(in the rows, 128 means zero)
Each row has two labels, one from each of two sets.
[133 115 119 136 121 120 130 131 136  23 129 121 123 136 136 145 138 130
 130 126 126  37 132 140 126 128 117 140 132 155 151 116 130 126 129 130
 129 127 119 138 120 125 114 141 145 136 114 127 144 116 144 133 144 132
 133 125 118 131 129 124 139 120 127 127 131 124 124 119] | [31], (13)
[142 128 127 130 139 125 124 135 120 170 119 125 126 129 132 138 130 145
 130 117 128  96 125 127 134 130 124 123 125 143 138 127 117 127 124 130
 124 131  86 125 132 130 130 122 122 127 128 131 131 124 133 128 130 129
 133 140 131 130 118 125 131 133 135 128 132 164 125 122] | [31], (22)
[139 139 127 121 148 127 126 141 139  48 132 111 125 128 131 117 134 134
 127 135 119 100 130 122 124 131 140 132 132 146 140 120 116 129 119 132
 132 133 138 125 129 124 115 132 131 132 113 146 123 113 148 128 136 125
 133 134 118 129 121 122 124 128 131 121 127 131 130 125] | [31], (13)
[143 128 112 126 133 118 131 124 137   4 121 114 123 126 127 128 138 134
 130 124 107  87 137 137 124 128 119 132 124 161 141 110 110 126 138 126
 120 116  95 136 116 121 120 128 140 127 112 151 128 122 158 129 120 144
 140 138 147 136 123 129 119 146 134 136 132 128 130 128] | [31], (13)
[143 134 124 137 134 130 123 125 123  94 108 125 133 132 143 143 137 138
 126 142 143  55 127 134 137 145 119 134 128 166 128 119 120 121 147 126
 120 123  80 132 138 142 144 114 144 128 122 127 140 131 150 121 134 169
 131 133 140 110 125 122 119 137 129 140 138 117 125 126] | [31], (22)
[150 125 119 140 117 115 126 121 131 116 115 121 125 128 140 147 143 144
 126 114 141   5 127 134 130 144 113 136 123 168 144 122 104 125 149 124
 120 119  91 134 127 128 134 125 140 126 131 129 154 117 143 128 151 155
 126 121 154 125 131 123 129 142 123 135 137 113 122 122] | [31], (22)
[147 125 114 130 116 113 140 134 122  46 114 110 122 126 129 165 136 147
 130 115 144   4 133 131 125 133 143 132 118 145 141 104 121 127 148 126
 121 120  97 146 133 121 131 134 160 128 129 131 150 118 162 128 151 144
 139 146 154 120 121 133 134 129 133 130 129 122 131 124] | [31], (13)
[130 113 143 152 126 126 122 113 111 245 136 122 129 138 135 172 128 139
 122  88 117 132 124 141 130 136 117 128 160 118 128 151 137 126 116 131
 130 131 133 131 128 136 129 125  99 123 129  89 150 126 129 128 148 124
 123 104 108 135 144 129 151  88 129 133 120 118 115 117] | [33], (22)
[135 114 117 131 128 124 130 123 128  14 118 108 123 135 133 152 134 140
 128 117 127  81 135 132 123 136 126 135 135 146 147 111 132 126 130 133
 128 123  90 139 120 119 124 132 145 130 105 138 135 118 160 126 137 129
 134 133 124 138 124 123 134 118 135 129 127 120 130 109] | [33], (13)
[128 135 119 122 135 123 130 148 128  63 124 119 124 135 128 126 132 139
 130 142 129  39 130 110 126 120 151 132 118 139 148 111 127 130 129 129
 127 131 151 130 132 121 116 142 142 136 125 149 129 114 144 129 143 121
 130 144 124 132 117 125 132 128 134 116 127 131 131 126] | [31], (13)
[137 138 131 139 130 116 125 141 126 215 119 132 127 126 131 143 131 139
 125 133 138   4 124 112 138 123 155 126 108 133 134 127 118 130 149 127
 117 141 127 123 145 136 138 125 135 125 152 129 142 124 121 123 157 140
 128 144 139 113 127 126 132 137 131 121 134 123 130 131] | [31], (22)
[137 113 112 134 126 110 128 134 133  17 121 109 126 131 138 149 142 145
 130 119 124   4 132 132 121 128 132 133 124 167 160 115 118 128 137 127
 125 129 117 138 122 125 114 145 147 130 114 141 145 110 157 130 151 129
 138 133 130 137 127 126 137 130 136 123 131 125 122 119] | [31], (13)
[128 121 118 136 125 113 120 122 134 119 125 127 126 130 141 121 138 132
 132 107 129  71 134 139 129 127  90 130 120 145 163 128 107 128 120 130
 126 121  79 123 103 115 112 132 125 122 125 144 133 118 120 133 124 111
 138 121 126 144 132 128 127 156 133 130 136 120 129 133] | [31], (15)
[154 130 125 127 125 111 130 138 114 136 112 105 123 125 121 162 129 151
 131  98 129  58 134 116 129 123 161 119 120 114 130 117 110 132 141 126
 113 120  97 137 140 120 133 132 146 128 137 131 142 121 162 127 142 128
 137 146 155 135 118 131 138 130 143 127 134 132 136 128] | [31], (21)
[131 123 112 123 133 125 131 137 131  32 111 124 124 131 130 122 138 133
 132 146 135   9 132 111 131 123 132 135 111 158 148 105 117 126 144 127
 124 126  96 139 130 122 123 135 153 129 121 156 130 115 154 127 134 138
 136 143 132 130 114 124 122 148 134 134 135 125 136 123] | [31], (13)
[136 110 120 135 113 104 133 116 138   4 139 108 128 123 132 143 136 127
 129  90 118 149 140 146 113 128 108 140 143 152 144 128 115 124 119 126
 127 120 150 135  98 111 100 138 130 123 103 135 135 113 152 136 124 117
 137 109 141 147 131 134 135 128 130 131 126 120 122 135] | [33], (13)
[116 112 125 133 106 117 131 115 133 101 137 123 132 127 126 139 123 128
 131 101 126 137 130 140 116 123 115 128 128 118 132 129 137 125 120 126
 130 125 144 136 112 108 120 139 129 125 133 119 139 128 121 133 129 112
 129 115 128 145 136 133 141 120 121 129 124 127 129 129] | [33], (13)
[137 126 117 129 116 112 138 135 129  18 122  99 125 129 128 153 139 137
 130 119 134  30 141 129 121 125 151 133 126 151 137 113 123 129 139 125
 125 125 146 144 127 119 122 137 153 131 122 129 144 115 158 134 153 137
 136 137 137 128 124 131 133 121 128 131 131 126 131 123] | [31], (13)
[135 126 117 136 129 108 142 137 129  21 122 113 125 135 139 139 142 142
 128 126 130   4 140 133 121 130 131 139 125 175 160 116 113 129 136 126
 125 128 131 133 120 125 114 139 145 138 115 142 147 110 154 130 152 135
 139 138 134 133 126 119 136 136 132 121 132 127 127 130] | [31], (13)
[142 140 109 129 132 118 132 144 127  32 114 113 125 127 130 133 138 140
 130 135 138  10 132 118 130 128 145 134 113 155 144 110 112 129 146 126
 125 125 108 134 134 124 124 134 156 131 122 149 135 116 157 126 142 142
 139 147 142 123 117 126 123 146 135 130 134 126 136 125] | [31], (13)
[134 135 130 132 132 126 130 143 114 186 121 125 126 132 127 152 127 144
 128 133 135  41 126 115 135 129 159 127 124 124 129 119 134 129 137 127
 125 126 125 134 150 135 139 128 133 127 143 122 140 123 136 123 154 132
 126 146 128 121 122 130 136 118 132 119 126 126 129 119] | [31], (22)
[153 133 127 138 119 110 132 134 120 114 114 110 126 129 132 174 135 145
 115 115 141   4 128 129 132 139 156 136 131 154 121 123 118 125 150 123
 122 124 133 142 147 146 142 125 151 127 134 102 156 118 163 125 168 163
 132 136 157 114 128 133 137 113 132 131 131 116 123 122] | [31], (22)
[129 122 117 130 126 121 129 136 133  64 123 125 123 133 133 137 132 132
 133 127 130  39 132 125 123 123 123 130 120 151 156 112 123 127 132 128
 128 128 100 130 121 119 119 138 141 128 122 147 139 119 139 130 144 122
 137 136 119 134 127 123 133 137 133 124 133 128 133 120] | [31], (13)
[135 131 128 137 115 124 129 136 123 146 114 125 129 126 130 164 128 137
 127 134 144  19 127 125 135 134 155 131 120 137 118 122 135 124 152 129
 124 127 123 135 152 140 150 123 152 132 144 112 150 134 137 126 156 159
 130 138 145 110 124 126 135 119 120 134 128 115 125 123] | [31], (22)
[140 128 116 123 125 119 131 135 131  38 123 116 123 125 124 134 132 142
 134 114 128  98 134 126 122 130 132 128 123 141 146 113 113 129 129 129
 128 122 111 132 119 115 115 135 141 128 116 147 137 115 153 133 126 120
 136 132 142 145 127 129 126 137 135 129 132 136 136 127] | [31], (13)
[151 141 119 130 131 115 127 136 120 120 113 122 127 128 131 145 138 135
 130 125 137   7 130 120 135 132 148 132 114 150 135 121 106 129 147 126
 122 127 103 130 141 130 130 123 138 127 132 125 143 121 151 129 144 150
 135 140 148 123 121 126 129 141 148 128 136 126 128 130] | [31], (22)
[155 136 127 138 113 105 131 128 124 123 121 115 128 128 129 156 136 135
 125 110 141  35 138 130 128 133 149 132 125 149 116 134 110 125 150 123
 119 122 153 137 138 137 135 128 143 128 138 118 148 126 146 128 148 151
 131 128 166 121 125 136 129 125 123 131 133 115 122 136] | [31], (22)
[144 136 122 133 135 111 129 138 123  86 115 118 127 128 131 141 139 142
 127 131 137   4 134 122 135 134 150 132 117 159 137 117 113 129 145 124
 122 128 124 135 139 134 132 129 149 127 122 134 140 118 153 122 148 149
 135 140 149 120 126 125 128 136 133 123 134 122 129 129] | [31], (13)

Each row has two labels, one from each of two sets.
[112 132 113 139 123 106 120 118 151 127 112 136 129 126 132 131 145 125
 136 129 113 165 128 121  91 137 134 113 132 122 120 133 129 147 132 130
 134 126 135 154 131 138 143 135 118 133 122 142 133 149 126 121 129 132
 130 147 121 118 121 129 140 132  92 125 117 148 120 137] | (100), <86>
[123 133 139 121 146 156 131 154 142 124 127 101 151 116 131 128 153 126
 139 132 135  95 173 144 146 116 120 131 143 141 130 125 161 114 146 122
 113 125 118  79 140 137 143 135  99 149 126 151 140 144 122 124 137 126
 122 114 134 142 122 119 116 135 139 132 141  63 125 145] | (93), <88>
[123 139 136 115 136 124 131 130 152 126 125 129 133 120 134 121 148 132
 139 131 107 138 128 124 116 118 128 121 134 125 136 128 138 124 131 129
 122 119 131 107 139 141 152 132 128 151 123 142 131 139 132 120 121 141
 137 119 131 149 136 127 135 129 116 125 134 134 136 136] | (100), <88>
[126 128 126 131 124 147 130 126 125 131  91 109 124 120 124 129 125 118
 138 134  97 122 139 122 121 130 135 132 131 128 117 127 123 148 135 130
 118 107 130 137 135 136 122 123 127 145 124 131 138 122 127 122 129 124
 120 123 135 145 132 139 129 127 105 126 118 135 136 124] | (95), <88>
[116 126 150 134 143 171 148 136 131 129 103 108 139 131 124 128 139 123
 131 133 123 126 125 112 141 133 134 137 128 133 123 126 126 121 132 122
 131 139 137 103 129 128 125 144 125 129 128 123 130 122 140 134 130 118
 115 101 131 132 142 127 129 129 137 134 126 130 126 129] | (91), <87>
[134 113 110 129 120 118 132 119 120 127 142 119 144 139 127 125 152 133
 130 124 134 143  98 115 131  65 122 129 134 137 126 116 139 108 130 141
 132 105 134  97 126 122 120 152 132 121 128 119 138 121 141 121 125 132
 130 124 120 136 129 117 117 126 141 136 134 109 124 116] | (100), <87>
[124 119 139 109 141 141 132 133 154 121 130 152 128 144 135 127 141 136
 124 125 139 148 129 121 132 124 124 103 139 130 142 132 134  95 126 147
 149 119 139  72 139 121 135 153 121 123 138 104 126 136 136 129 125 127
 151 101 117 120 129 118 127 121 135 135 147 118 121 138] | (100), <87>
[112 121 205 123 116  83  96 138 140 132 100 139 136 119 147 119 129 145
 151 121 114 176 166 135 107 114 127 117 126 120 120 126 130 155 133 134
 114 118 121 156 133 131 132 115 120 113 139 126 136 153 119 113 141 140
 167 129 119 129 131 126 110 135 118 103 137 135 128 133] | (100), <86>
[109 132 115 101 128 100 112 136 137 125 105 128 134 120 133 113 139 137
 148 106 108 148 166 136 106  85 129 118 133 121 142 117 156 118 141 132
 115 104 136 122 143 137 139 114 119 136 141 132 127 145 126 107 124 139
 150 113 132 138 128 116 116 132 113 114 133 134 117 138] | (100), <88>
[120 135 138 124 134 132 140 154 135 132 142 133 128 128 133 123 109 139
 145 137 136 128 164 120 117 107 132 128 137 130 132 127 141 110 139 139
 112 108 139 100 145 121 149 117 120 135 140 128 120 138 135 132 115 134
 143 103 122 107 130 118 123 129 122 134 131 123 125 123] | (95), <88>
[125 123 131 118 130 122 124 122 150 123 109 131 133 119 132 117 148 132
 136 124 116 147 132 125 120 107 127 121 133 130 128 122 138 112 136 137
 119 108 138 108 144 132 133 134 119 147 138 132 132 132 135 123 126 133
 141 114 133 136 131 129 124 132 117 119 142 131 118 138] | (100), <86>
[117 134 119 118 118 107 110 119 137 123 149 119 152 127 137 124 142 128
 140 125 123 123 140 136 119 106 124 119 146 121 106 122 149 124 132 133
 115 115 131 115 135 132 155 132 123 129 135 145 128 145 127 122 128 142
 139 133 124 138 119 106 121 121 121 130 137 129 121 130] | (100), <88>
